Each row is shifted at random along 7 fixed directions that mean nothing.
Known rows, with every step that occurs:
mimum, tuvi, digen, biner, bunoz, dizu, padu, lerasa, kodaf: [  66  119  117  294 -281  -48  120 -467   83  298  197   -5 -121  -20
  -76  -58  147  -47  471  172 -167  117 -297  318   35    0 -247  180
 -281  -44  144  361 -512   10   -7 -110   78   39 -367 -110  -79  -68
   60  180   57  411  123 -102  156   16   18]
biner, digen, tuvi, mimum, kodaf: [  78  162  108  -89  361    4   71   52  186  327  -17    4  105  162
  -19 -200 -221  -85   28  103  277   94   25 -117  -63  -62   36  318
 -216   98  170  199  -93 -104  130  -51  -47  112  131 -327 -102   91
   79  240  147  123  -79  212  208  -10   46]
lerasa, tuvi, digen, zigirup, mimum, biner: [-159   27  172   51  207  252  -99  -34  -31  -42  -15 -192  101  -73
 -207  105  -32  133  208   11   26  -96 -192  230  126  -46 -163  344
 -323   18  -43  555  -73 -117  119 -199  220    8 -309 -567 -177  176
  168  111   93  386  -60  111  124   77   40]
digen, tuvi, kodaf, mimum, biner, bunoz, dizu: [-166   88  -18  137  299  230 -105 -188  185  147   52  -18   64 -150
  -66   47   72  104  219  121   34 -100 -176 -121   83  123 -170  374
 -100   56   82  245  -86  -32  107 -111  200  164 -221 -259   -3  151
  222  167    4  381  -83  258  236   66  176]
masozot, bunoz, dizu, padu, lerasa, tuvi: [-283  -15 -292   84  103  147   10 -248  265  190   49   52  -15   40
  -54   48  -21  172   77  179  188   96 -171 -267   15  -27 -172  370
 -343   89 -279  170 -185 -141   63   61 -143  188  -94  135 -238  -14
  126  141  139  103 -105  154  277   68  188]
tuvi, zigirup, masozot, bunoz, biner, dizu, lerasa: [-146   76  -81  240   51    2  119 -394  306  214   90   76   18    2
  -31  162 -106  109  213  266  190  142  -84 -246 -107  -12 -114  312
 -379   43 -128  133 -140 -152   34  135 -336  220  -23  114 -179  -11
  -40  -72  256    8  -46  112  107   19  261]
padu, lerasa, tuvi, zigirup, masozot, biner, digen: [ 125  285   63  242   16  278 -120 -309  -52  183   46   30 -143   62
   59  -15 -123 -128  168  -50  -85  -58  -48   84  -68   28 -142   84
 -167  -69  179  658 -409  143  -46 -313  142  119   38 -155 -133  145
  163 -109   78  314  181  110   19  -86 -386]
dizu, lerasa, kodaf, mimum: [ -61  138  -90  447  115  -22   48 -341  238  220  251  123   18   70
   88  130  -26  159  207  182  242  133  298 -159 -105   -9  -77  101
 -317   15   22    0  -94 -160 -166  100 -211  202  -57 -265 -130  142
  -71 -217  390 -103   59   60  344   72  529]
masozot, bunoz, biner, digen, tuvi, zigirup, mimum, lerasa: [-124   24  116  224  107    3  141  -82  137  222   45   -8   44   70
 -176  175 -159   96  205  106   84  118   41  100    4  -37   37  304
 -426   74   20  346 -144 -135   14   23 -176  115  -97  -92 -203  184
  -46   62  273    5  104    6   61  -25  175]
zigirup, tuvi, mimum, kodaf, lerasa, padu, dizu: [ -23  176  -36   14   97  105  120  -99  193  259  -82   31   98   66
   67  124  -31  101   93  133  119  163  -89 -213  -61   63 -137  139
 -385 -106 -174  279  -85 -151   11   49   87  137   68 -290 -132   12
  107  110  111   74   99  215  315  105  291]
kodaf, mimum, biner, bunoz, dizu, padu, tuvi: [-246   43 -420    3  277  146  -25 -114  332  327   25  -13    5   79
  -14   98   -5  154  -55  202  208   64  -31 -250   44  132  -70  382
 -241  116  -49   27  -99  -96   39   46  -17  264   78   84  -91  148
  115  184   54   79 -102  274  313  106  309]
kodaf, tuvi, digen, biner: [-110  199  144  105  224   67   58 -154  336  257   -6   45   69  147
   91  -78 -249   77  -32    6  298  200   23 -300 -202 -103   80  339
 -402  -50   -4   71 -137  -51  -58  -67 -158   98  124 -310 -147   13
  -41 -150  180  -15   64  105  319   97  283]
bunoz, dizu, biner, digen, zigirup, mimum: [  63   22 -153 -144  406   60  -11  -87   59  334  -48  -64  -17  151
   29 -285 -360 -144  -32  -82  250  190  -84 -156  -14 -104   57  296
 -345   17    8  403 -180   16   98 -101 -184  -46  154 -121 -204    7
  128  257  203  156 -202  245  -31   57   20]
dizu, lerasa, kodaf, mimum, tuvi, digen, zigirup, masozot, biner: [ -63  143  -27  117  289  235 -133 -159   56   53  101  -83   77   -1
   37  183 -183   48  117   45  327  -59  126  -37  -37 -120  -49  196
 -238   40   21  448  -25  -71   38 -153  154  177  -74 -451 -121  133
  122 -118  122  173   51  317   80   14  -37]
masozot, bunoz, biner, dizu, padu, tuvi, digen, zigirup, mimum, kodaf: [ 259   94  155   86   69 -153  145 -325   33  382   22   74  -11  129
 -161   15 -116 -231  284  126    1  207 -164  175  -66    6   70  132
 -313   -9  341  504 -447  -84  183   20 -173 -138   64  -20 -110   49
   53  372  204  309   46   16 -201  -91 -115]
bunoz, biner, dizu, padu, lerasa, kodaf, mimum, tuvi, digen: [  28   82 -128  123   44   15    5 -203  171  310  118   61  -28  102
   70  151  107  -25  130  228   76   75  -12   96   95   29 -114  145
 -223   76   90  185 -264  -40   97   27   84  188  -96 -149  -32  131
  127  189   66  223   45  108  132   66   87]
masozot, bunoz, dizu, lerasa, padu, tuvi, kodaf, mimum, biner, digen, zigirup: [ -51   67  -24   88  185  265  -84 -144   98  179  -48  168    7   28
 -148  284  131   50  225  226  -17  -70  -18  -73   36  161 -142  172
  -98   73  176  348 -290  -37   48   -1  123  123  -67 -165   30  270
  282  182    6  225   75  270   29  -28  -38]
tuvi, digen, biner, dizu: [  -9  203  260  377   41   40   97 -352  272  242  126   27  -11   59
  116 -134  -92    7  195  207   71   85  -75  -96 -171  -46  -35  267
 -236   63   81   19 -407   58  -74 -125 -113  234  -53 -196  -75   43
  -65 -153  234  147   44  -42  264   42   71]
lerasa, kodaf, mimum, tuvi, zigirup, masozot: [-373  103 -152   52  260  485 -180  192    1  -36 -138  -77  141  -38
  -51  348  -35  311  -62  -81  117  -97   56 -171   41  197 -205  354
 -311  -15 -196  431   84 -101  -49 -168  322  226  -17 -613 -176  426
  240 -215   77  123   63  343  425  148  211]
masozot, biner, dizu, padu: [   5  139  -93  193  273   94  -12 -225   52  360   15   68 -111  129
  -43 -169 -290 -133   -4 -130  161  228 -170 -111 -213   30  101  216
 -305 -146  141  283 -490   45   43 -177 -227  -32  192 -158 -200   94
   56   -1  270  112   93   97    8 -123   13]
biner, digen, tuvi, mimum, kodaf, lerasa, padu: [-206  101   43  203   43  258 -114  -53  -85   51  130 -407 -194    4
   77 -263  -35   74  120  -65  104  -26   -9  152   29  -86 -188  312
 -327 -105 -190  473  -60  123  145 -376  365  339 -354 -440 -260   27
   30  232  -16  267   51  134  356  132 -174]
masozot, bunoz, dizu, biner, digen: [  58  125   13  350  105 -208  200 -461  213  422  213  170  -47  162
    4 -161 -254  -64  221  176  198  302  -16 -116 -209 -123   41  300
 -387   41  159   40 -315 -114  -45   94 -568   -2   38  206 -189  -90
 -113  -11  405   -4  -66 -105   97 -137  301]
lerasa, kodaf, mimum, biner: [-151  225   10  120   28  191   -4 -240  180  192   44  -34   75   17
  179   28   31  152   72   69   94   74  -39 -239 -236  100 -252  211
 -375 -161    1  104 -143  -22 -155 -120  120  222  -29 -576 -157  110
   91 -102   74  183  -23  160  589  177  456]
zigirup, tuvi, digen, biner, bunoz, dizu, lerasa, kodaf: [-247   71  -94   57   25  329 -156 -200  182  117  -29  -74  -35  -97
   75   26   72  161   70  113  -86  -59 -192 -281  -14   25 -379  351
 -186  -13 -249  253 -334  105 -144 -241  225  342 -219 -114 -135   79
  307  -91   -2  258   46  292  333  246  -39]
tuvi, digen, zigirup, mimum, biner, bunoz, dizu, padu, lerasa, kodaf: [  94   66  -54   43  116  -35  133 -171  159  355   42   83   68  102
 -104  130  -45   -3  182  390  178   90  -35 -149  -72  -57  -22  193
 -200  189  102  177 -316 -137  -29  100   41  172  -14   18  -27  178
   86  179  167   91   29  204   68   -5   92]
bunoz, dizu, lerasa, tuvi, kodaf, mimum, biner, digen, zigirup, masozot: [-373  143    0  333   94  229    5  -81  114   54  105 -167  -85    8
  -28   86  -36  288  198   82  209   29  252  -13  147  -55 -150  277
 -411   71 -343  313  102  -21 -156 -143   71  355 -290 -225 -211  144
  -49 -228  210  -18  103   98  348  133  229]
dizu, bunoz, biner, digen, tuvi: [-185   15  -88  -84  312  168  -89 -145  256  233  -20   63   86   77
    2  -27  -85   16   47   57   25   18 -228 -150   26   20 -202  426
 -164   54   56  205 -341  -13  105  -48  -37  102  -16 -142  -59  110
  274  177   22  243 -164  305  205  115  115]
masozot, bunoz, biner, dizu, padu, tuvi, digen, zigirup: [-194  -46  -40  -85  168  294 -108 -121  250  178 -174   95   37   43
  -91  150   30   59   12  214  -26  -24 -301 -220   13  142 -131  401
 -173  127   10  211 -485    3  145  -14   22  192   62  -29  -92  171
  275  206  -15  274  -86  263   58   95 -170]
bunoz, dizu, biner, digen, zigirup, mimum, kodaf, lerasa, tuvi: [ 110  145  227  206  135  132 -101 -386  130  150  121   -1   75  -40
  244   62  140  -46  408  211 -150 -115  -32  -12   65   61 -296   -7
  -57  -17  125  523 -371  113  -78 -149  273  223 -255 -122   39   61
  230  -64   81  544  -32  222   57  166   -5]
digen, tuvi, mimum, kodaf, lerasa, padu, dizu: [ -62  119  -20  -28  164  271  -56  -60   57  147  -78 -111  -11   -6
   53  -30   -6   16  120  -20   42   -9 -190  -99   44   92 -157  194
 -224  -95 -122  512 -200  -10  234 -178  335  152  -80 -467  -86   60
  228  300  -50  313   28  309  197  105  -59]
dizu, bunoz, biner, digen, zigirup, mimum, lerasa, tuvi, kodaf: [   1  191  181  -55  178  163  -29  -65   21  245  -11 -118   14  156
   62  -79   -2  -37  114  -11   11   41   29  -87  -75  -26 -148  177
 -254  -97   61  481 -290  159  -50 -279  286  224  -35 -394 -178  126
  163    2   74  258   52  160  174  124  -77]
bunoz, dizu, biner, digen: [-389   25  -59  350   -8  201  -68 -293  177  125   90 -155 -114  -53
   65 -120   15  232  157   66  -84   70 -127  -29   34   59 -304  416
 -365    4 -256   46 -288   96 -213 -188 -141  332 -279 -135 -281   31
   12  -85  205  167 -103    5  482  190  261]
kodaf, lerasa, padu, dizu, biner, digen, zigirup: [-112  -52  -45  133  135  263   -9 -200  229  136   -1   42   26   42
   43   93   25  118  173  293   98  -27 -187  -83   72   48 -202  266
 -190  116 -118  172 -332  -61  131   97  101  230 -142  -99   33   73
  198  166   49  187 -108  286  127  122   58]
padu, lerasa, kodaf, mimum, tuvi, zigirup: [ -14  164 -260  169  309  266 -100  -45   -9  137  157 -163  -97  102
  148  -15  -82   42  -29   38  348 -119  256 -153   -1  -19    0  195
 -158  144   55  322  101    6  172 -223  330  362  -31 -439 -123  276
   81  122  124  166  -64  318  187   92 -157]
tuvi, mimum, biner, digen: [-201   43  -53  238  109  -26  118  -96   10  191  188 -331 -138   57
 -180 -273 -182  115  126   54  291  155   -3  315   31 -156   -9  495
 -519   50  -72  132  123 -135  147 -126 -173  160 -274 -338 -337    2
 -201  308  243   34 -129 -120  297    4  195]
masozot, bunoz, dizu, biner, digen, zigirup, tuvi, mimum, lerasa: [ -81   39  -79   27  287  190  -62  -29  -69  255    8 -183 -124   70
   10 -159 -232  -38   68  -78  115   37   23  -22   27  -70   -9  308
 -295   28  -20  503 -239   91  106 -277   49  187  -57 -128 -244   49
  106   80  186  174  -32  116 -110   41 -268]
dizu, padu, tuvi, digen, zigirup, mimum, lerasa, kodaf: [ 166  189   -2  100    9   38   35 -298    9  237  160 -243  -75  128
   58 -140  -56 -109  178  107  142   37   40   78 -138 -146  -99   56
 -295    2   91  460 -267   67   15 -237  209  205  -26 -410 -246  -35
  -17  151  113  277   -3  137  177  117 -218]
mimum, biner, digen, tuvi, zigirup, masozot: [-170  166  122  155   54   95  157 -147  202  157   36  -87   68   33
 -133    2 -180  112  203  125  160   72 -143   60  -47  -60 -151  360
 -422   42  -51  288  -47 -140   -7  -38  -91  111  -80 -293 -159   24
  -43  -31  110  116  -22  124  327   33  224]
masozot, biner, digen, zigirup, mimum: [-316  -75   68  210  120  244  -24 -171  116    4   24 -217   48  -95
 -126 -101 -139  218  141  106  162   39 -149  114   17  -55 -122  454
 -472   58 -199  179  -42  -52  -66  -81  -80  214 -246 -230 -316   60
   -6  188  180  145 -148   74  359  126  165]
digen, tuvi, kodaf, lerasa, padu, dizu, bunoz, biner: [ -19  252  -95  460   87   41   73 -522  240  230  278   21 -150   80
  224  -10   17   -4  265  199  147   30   63 -305 -152 -112  -99  149
 -113   50  -35  172 -367  100   31 -151  119  348 -122  -36  -51   41
    6  -71  165  152  116  175  191   60  -25]
dizu, biner, digen, tuvi, mimum: [  84   84  -52 -192  336  -21   55   -1  333  393  -46  113   97  188
   -6 -193 -180 -104  -46  141  284  151  -23 -217  -63  -62   -8  324
 -236   61  138   82 -225  -72   60   22 -202   52  275 -150 -110  -18
  134  107  101   65  -98  155  139   25  153]
masozot, bunoz, biner, dizu, padu, tuvi, kodaf: [  36   -4 -328  -64  343   90  -15 -212  196  342  -75  208   -2   65
 -220  126  -39 -120   38  152  127   72 -286 -161  -16  108  -26  377
  -95   85  193  238 -362 -122  321   87 -149  -36  156   85  -54  169
  297  425   97  264  -80  282 -126  -72 -144]
biner, digen, tuvi, kodaf, mimum: [-198   43  163  375  130  -14  166 -108  305  181  119   86   97   46
 -189   -3  -65  227  202  208  265  185  123   52   56  -37   -9  363
 -447  114  -43  -58  109 -225  -76  188 -287   94 -111 -218 -163   66
 -125   31  288 -113   18  -51  453   31  550]
padu, lerasa, tuvi, kodaf, mimum, biner, digen, zigirup: [ -28  123  121  216   82  152   82  -39  -56  207   88 -120 -163  133
 -123 -140  -81   42  183  -40  206   92  134  269  134  -40   23  200
 -413   -5   61  425    5  -43  133 -121  133   77 -188 -432 -141  127
  -29  234  155   97   78   -8  128   14   13]
digen, biner, bunoz, dizu, padu: [ -78   98 -212  152  319  207 -149 -255  207  268   56   41  -60   10
  107  -42  -88  -34   65   70   31  -42 -170 -317 -110   80  -87  331
   17   74  110  221 -564  130    8 -215   91  213   -4    6   -7  235
  240  -30  106  303    0  296   93   68  -81]

Rows:
[-135  176  200  219  296  194  -94 -127  105  166   28  -66   57    4
   63   46  -88  110  120   89   48  -28   91 -199  -31   30   35  266
 -218   49   75  269 -184   80 -117 -225  160  271 -104 -137 -107  230
   42 -146  167  180   49  148  153   78   76]	kodaf, tuvi, digen, zigirup, mimum, biner, bunoz, dizu
[ -33   50 -251  203  178  117 -120 -128   61  274  106   66 -148   45
  -88   13   63   18  165  115  -12  -11   34    7  189   78  -62  240
  -89  124   40  362 -360  -13   72 -117   81  173 -107  133 -119  222
  160   90  189  191   90   19  -21  -42 -107]	biner, bunoz, dizu, padu, lerasa, tuvi, mimum
[ 139  115   18 -146  107  -62   45 -356  312  298   40  265  286   21
   38  324   58  -78  223  347  115  100 -199  -99  -43   13 -233  168
 -251  -34  169  268 -131 -226  162  263 -127  -22   36  -45   30  -88
  275  131  -22  286  -91  235   64  -13  311]	zigirup, masozot, bunoz, biner, dizu, lerasa, kodaf, mimum, tuvi, digen
[ 160   88  -59  251   38   52   21 -449   -4  241   99  198  -89   33
 -132  210 -124 -149  377  124  -26   25  -66  190   83  -27  -60  167
 -169  100  210  589 -468 -131  234   31 -130  -68  -89   81  -17  146
  170  138  259  237   80  104 -342 -122 -341]	padu, tuvi, digen, zigirup, masozot, bunoz, biner, dizu, lerasa, kodaf
[-162  -26  -91   48  245  235   56   51  -41  141   38 -217   -2   94
 -186  -67  -76  138   85  126  291   40  -56  111  112  -92 -105  368
 -369  123 -190  351  119 -129  280   -2  235  173 -186 -294 -121   30
  123  406   60   90 -127  246  191   82  -16]	biner, digen, zigirup, tuvi, kodaf, mimum, lerasa, padu, dizu, bunoz
[ -25   14 -452   56  241  249  -75  -42  -19  321   33  -88 -236  146
   79 -176 -167  -99 -128 -101  285   73   34  -77   10   25   30  223
 -201    8  -36  371 -318   81  261 -175  196  156   69 -160  -49  232
  209  299   75  102   38  279   17  112 -234]	digen, biner, dizu, padu, lerasa, kodaf, mimum
[ -21  227  -18   41   98  344 -175 -310   58  114   20  -76   27   11
  211  163  -80  -12  151   88   -4 -121  -61 -177  -97   -6 -159  164
 -166   30    2  610 -267   90   65 -215  313  237    9 -237 -102   46
  198    0  -61  357    9  293  155   42 -282]	kodaf, mimum, lerasa, padu, tuvi, digen, zigirup, masozot, bunoz, dizu
[-178   80  188  107  196  221  -85  -30  158  172  -46  101    4   92
  -75   26  -83  157  122   59   39   68   -1 -243   85   19  -49  290
 -276   52 -111  317 -277  -44  -60  -90  -19  160  -84 -144 -147  136
  122 -185  238   57   78  125  100   11  112]	biner, bunoz, dizu, lerasa, tuvi, digen, zigirup
[  50  164 -255   43  346  145  -66 -311  114  212  148 -132  -96  101
  132 -201 -220 -172   53  144  206 -128 -101 -183   -6 -144 -115  363
  -20  268   63  443 -201   90  328 -213  119  272   33   80  -29   45
  196  264   -7  343 -263  417  -34   54 -449]	padu, dizu, bunoz, biner, digen, tuvi, zigirup, masozot
[-150   87  -45  103  204   29   80  -28  228  290   98   27   51  169
  -61  126  -59  104  103  173  255  136   91  -62  -50 -105  -52  349
 -295   69  -19  130 -103 -123   50   55   31  191  -71 -226  -62  149
   61   78  130  -19  103  151  284    6  279]	dizu, bunoz, biner, digen, tuvi, kodaf, mimum, lerasa, padu
[  90  126   46  130  -38  -15   77 -423  270  308  141   55  -79  110
  172 -139   -5  -71  212  305  208  124  -79 -137  -68 -143  -95  169
 -290   91   30  136 -307   -4  115   36   26  234 -108   -2  -61 -104
   23  187   79  254  -70  126  106  137  -69]	bunoz, biner, dizu, padu, lerasa, kodaf, tuvi, digen, zigirup
[ 104   75 -296   85  134   81   18 -159   70  312   18   33  -46   75
  -88  245   48  -71  163  181   -7   -6  -36   72   50  101  -96  122
 -144  105  110  457 -356  -65  128  -46  145  157   20  -89  -56  307
  190  187  179  281   73  214  -97   37 -177]	bunoz, biner, dizu, padu, tuvi, zigirup, mimum, lerasa, kodaf
[-216  241   -2  364   35  155  -36 -215   64  214  144  -64 -104  -29
   96  -62   55  181  182   95   35   27  141 -157  -87   66 -121  333
 -287  -25  -19  141 -168   42 -145 -272  170  373 -240 -117 -192  208
   -1 -184  208  156  108  -44  367   66  141]	lerasa, kodaf, tuvi, mimum, biner, bunoz, dizu
[-141  178  357 -121   32  207   74  -92  161  217 -175  -12  179   42
 -108  -23 -236   77   96  -63   87  221 -339  -68 -146   32  -69  369
 -551 -220    0  366 -222  -61  -93  -95  -42  -26   98 -406 -263  -97
   52  -70   38  152   79   90  313  -30  238]	mimum, tuvi, digen, zigirup, masozot, biner, bunoz
[ -35  163 -211   98  124   32   29  -73   68  286  183 -209 -123  234
  111 -148 -126   13 -111   34  420  162  214  -87  -98 -158   22  186
 -403    5  -55  169   24    2   48 -151   82  270   44 -372 -273   12
  -71  131  108  -20   23  146  367   90   92]	dizu, padu, lerasa, kodaf, mimum, tuvi, digen
[-109  244   33  146  163  231  -85 -233  143  155   83  -61  -14   41
  114   64 -202   31  133  114  189   -1  -31 -254 -142 -142  -53  269
 -205   36  -90  350 -317   89 -120 -270  125  326  -62  -70 -173   60
   76 -257  120  163  153  250  130  -72 -165]	mimum, tuvi, digen, zigirup, masozot, biner, bunoz, dizu, lerasa, padu
[-185  -62 -153  136  497  224 -115   -4  146   90   40  -38  131  -25
  -37  184  -62  112  154  177  107 -157   43   31  251   28  -72  353
  -57  302   -5  242 -181  -33    9  -85   68  244 -184  -79  -43  345
  212   35  235  261 -157  284    8  103   -3]	bunoz, dizu, biner, digen, zigirup, mimum, tuvi
[ -19  233 -280  237  290  273 -242 -438    6   27  213 -102  -83  -65
  241   55 -161  -42   78   70  254 -216   39 -355 -235 -139 -154  365
  -43  101   80  491  -83   50  219 -305  262  320 -128  -54 -121  204
  217  -42   76  430 -118  392   38   61 -418]	lerasa, kodaf, tuvi, zigirup, masozot, bunoz, biner
